Below is a small trained network, with its code and all its weights. Each question gives an input and a class and asks what happens when units are switched off, that is, made to give their printed mean instead of their output.

import numpy as np


def w(rows, s, z=0):
    codes = np.array(rows[::2]) - 128.0
    scale = np.full(codes.shape[1], s)
    scale[-1] = z or s
    return codes * scale


def f(y):
    return y / 2 * (1 + np.tanh(0.7978845608 * (y + 0.044715 * y**3)))


def log_softmax(a):
    a = a - a.max(-1, keepdims=True)
    return a - np.log(np.exp(a).sum(-1, keepdims=True))


def net(x, mask):
    res = np.array(x, float).reshape(1, 4) / 4 @ E
    y = f(res @ A[0][:, :-1].T + A[0][:, -1])
    res = res + np.where(mask, y, B[0][:, -1]) @ B[0][:, :-1]
    return log_softmax(res[-1] @ U[:, :-1].T + U[:, -1])


A, B = {}, {}
E = w([
[40,136,137,206,181,30,206,147,198,130],'x0',
[210,93,30,201,49,98,186,123,132,63],'x1',
[95,2,227,123,90,124,172,207,63,101],'x2',
[177,84,208,216,131,193,158,56,165,224],'x3',
],0.0065)
A[0] = w([
[91,182,88,60,106,62,131,177,109,52,87],'neuron 0',
[174,88,188,185,126,183,195,51,192,207,57],'neuron 1',
[198,76,64,201,46,130,177,119,134,59,87],'neuron 2',
[107,17,225,135,81,129,175,185,91,119,65],'neuron 3',
[45,142,206,51,210,151,44,136,126,181,102],'neuron 4',
[81,15,208,127,94,120,175,213,2,96,2],'neuron 5',
[210,103,66,164,63,80,185,127,142,39,24],'neuron 6',
[43,127,132,184,167,93,209,108,188,96,69],'neuron 7',
[152,227,60,135,178,140,97,63,193,166,33],'neuron 8',
[88,152,164,215,164,42,173,145,182,135,132],'neuron 9',
[47,168,200,91,201,182,85,137,121,143,107],'neuron 10',
[58,156,122,166,160,37,201,160,211,100,70],'neuron 11',
[208,118,106,82,77,225,60,104,54,128,144],'neuron 12',
[173,85,180,210,109,192,153,51,162,232,67],'neuron 13',
[186,147,147,95,66,209,76,100,46,92,64],'neuron 14',
],0.0057,0.0013)
B[0] = w([
[56,111,72,27,79,134,60,184,60,84,210],'neuron 0',
[50,152,60,13,102,123,35,222,74,108,232],'neuron 1',
[128,45,44,157,174,50,146,132,176,213,239],'neuron 2',
[152,205,135,173,65,96,31,67,164,62,237],'neuron 3',
[171,57,49,183,173,29,118,110,197,217,232],'neuron 4',
[166,234,121,207,41,120,34,51,198,71,254],'neuron 5',
[187,68,45,146,170,63,88,126,160,209,228],'neuron 6',
[244,139,196,111,197,190,189,187,191,91,196],'neuron 7',
[135,242,148,210,31,111,60,10,145,33,237],'neuron 8',
[175,155,190,100,164,207,159,181,196,96,210],'neuron 9',
[128,64,59,187,192,47,148,92,164,216,203],'neuron 10',
[180,160,189,91,175,183,140,177,184,120,218],'neuron 11',
[195,145,209,120,207,205,184,172,239,108,234],'neuron 12',
[24,138,60,29,101,96,22,209,62,99,240],'neuron 13',
[255,136,189,105,197,185,201,205,215,127,204],'neuron 14',
],0.006,0.0052)
U = w([
[134,200,135,196,78,132,95,35,145,89,106],'0',
[167,127,178,111,178,201,176,183,161,128,111],'1',
[132,42,83,173,162,75,132,107,143,212,106],'2',
[62,128,96,37,111,132,90,191,89,117,114],'3',
[103,102,143,138,118,159,168,93,97,135,245],'4',
[76,79,165,159,110,178,214,58,39,132,8],'5',
[82,86,161,171,125,175,222,63,9,128,16],'6',
[91,107,162,150,91,162,244,70,25,154,16],'7',
],0.015,0.013)

Each question gives the input, the list of numbers given to net, and the class t.
The units are the neurons (one row each of A and B). Each row of codes is followed by its name. A weight is (code - 128) times the scale printed after its matrix; where a second scale follows, it is the last column's (A, B and U).
mask holds one flag per neuron, in row order. A switched-off neuron (its flag False) gives its mean, the last column of its row in B, instead of its output. The means were averaged over made-up inputs and are rounded, as every weight is.
A unit's drop is (log p(t) with every unit on - log p(t) with that unit switched off) / (log p(t) with every unit on - log p(t) with every unit switched off).
The circuit of an input: a set's keep is (log p(t) with only the set's units on - log p(t) with every unit switched off) / (log p(t) with every unit on - log p(t) with every unit switched off). Starting from the 12 units with the biggest drops (on a tie, the unit counted first), units are removed one at a time, each time the one whose removal leaves the highest keep (on an exact tie, the one counted first), for as long as the keep stays at least 0.8.
circuit, biggest first: the units of the circuit, biggest drop first
top k neurons: the k neurons with the biggest drops, biggest first
drop of u: that unit's drop, to one decimal
input [-7,-7,8,7], class 0: circuit, biggest first -> [neuron 5]
input [-3,5,-5,6], class 3: circuit, biggest first -> [neuron 13; neuron 1]
input [-1,7,7,5], class 0: top 3 neurons -> [neuron 5; neuron 3; neuron 4]
input [-4,-1,2,6], class 3: top 2 neurons -> [neuron 13; neuron 1]
input [2,-7,5,-4], class 2: top 3 neurons -> [neuron 4; neuron 10; neuron 8]
input [4,-8,5,-6], class 2: top 2 neurons -> [neuron 4; neuron 10]
input [-4,7,-5,8], class 3: circuit, biggest first -> [neuron 13; neuron 1]
input [7,-8,-6,-2], class 2: top 4 neurons -> [neuron 4; neuron 10; neuron 12; neuron 5]
input [-4,4,-6,8], class 3: circuit, biggest first -> [neuron 13; neuron 1]
input [7,6,2,-3], class 1: top 3 neurons -> [neuron 11; neuron 7; neuron 9]
input [-7,1,-2,7], class 1: top 3 neurons -> [neuron 12; neuron 14; neuron 0]
input [3,5,7,7], class 0: top 3 neurons -> [neuron 5; neuron 3; neuron 0]
input [-6,-5,-4,-6], class 1: circuit, biggest first -> [neuron 12; neuron 14]
input [4,4,-3,-5], class 3: circuit, biggest first -> [neuron 0]
input [-6,-8,-6,8], class 2: top 2 neurons -> [neuron 4; neuron 10]
input [-6,8,7,1], class 2: top 3 neurons -> [neuron 2; neuron 6; neuron 8]
input [7,-6,0,-2], class 1: top 3 neurons -> [neuron 9; neuron 11; neuron 7]
input [6,2,-2,6], class 1: top 4 neurons -> [neuron 7; neuron 9; neuron 0; neuron 11]
input [-5,4,8,-8], class 0: top 2 neurons -> [neuron 5; neuron 3]
input [7,-8,-4,-8], class 2: top 2 neurons -> [neuron 4; neuron 10]
input [5,-8,3,2], class 2: circuit, biggest first -> [neuron 4]
input [0,-7,7,-4], class 0: drop of neuron 3 -> 0.3
input [0,7,4,-5], class 2: drop of neuron 9 -> 0.0
input [-4,0,-2,-2], class 1: drop of neuron 14 -> 0.1
input [8,4,6,-3], class 1: drop of neuron 8 -> 0.2
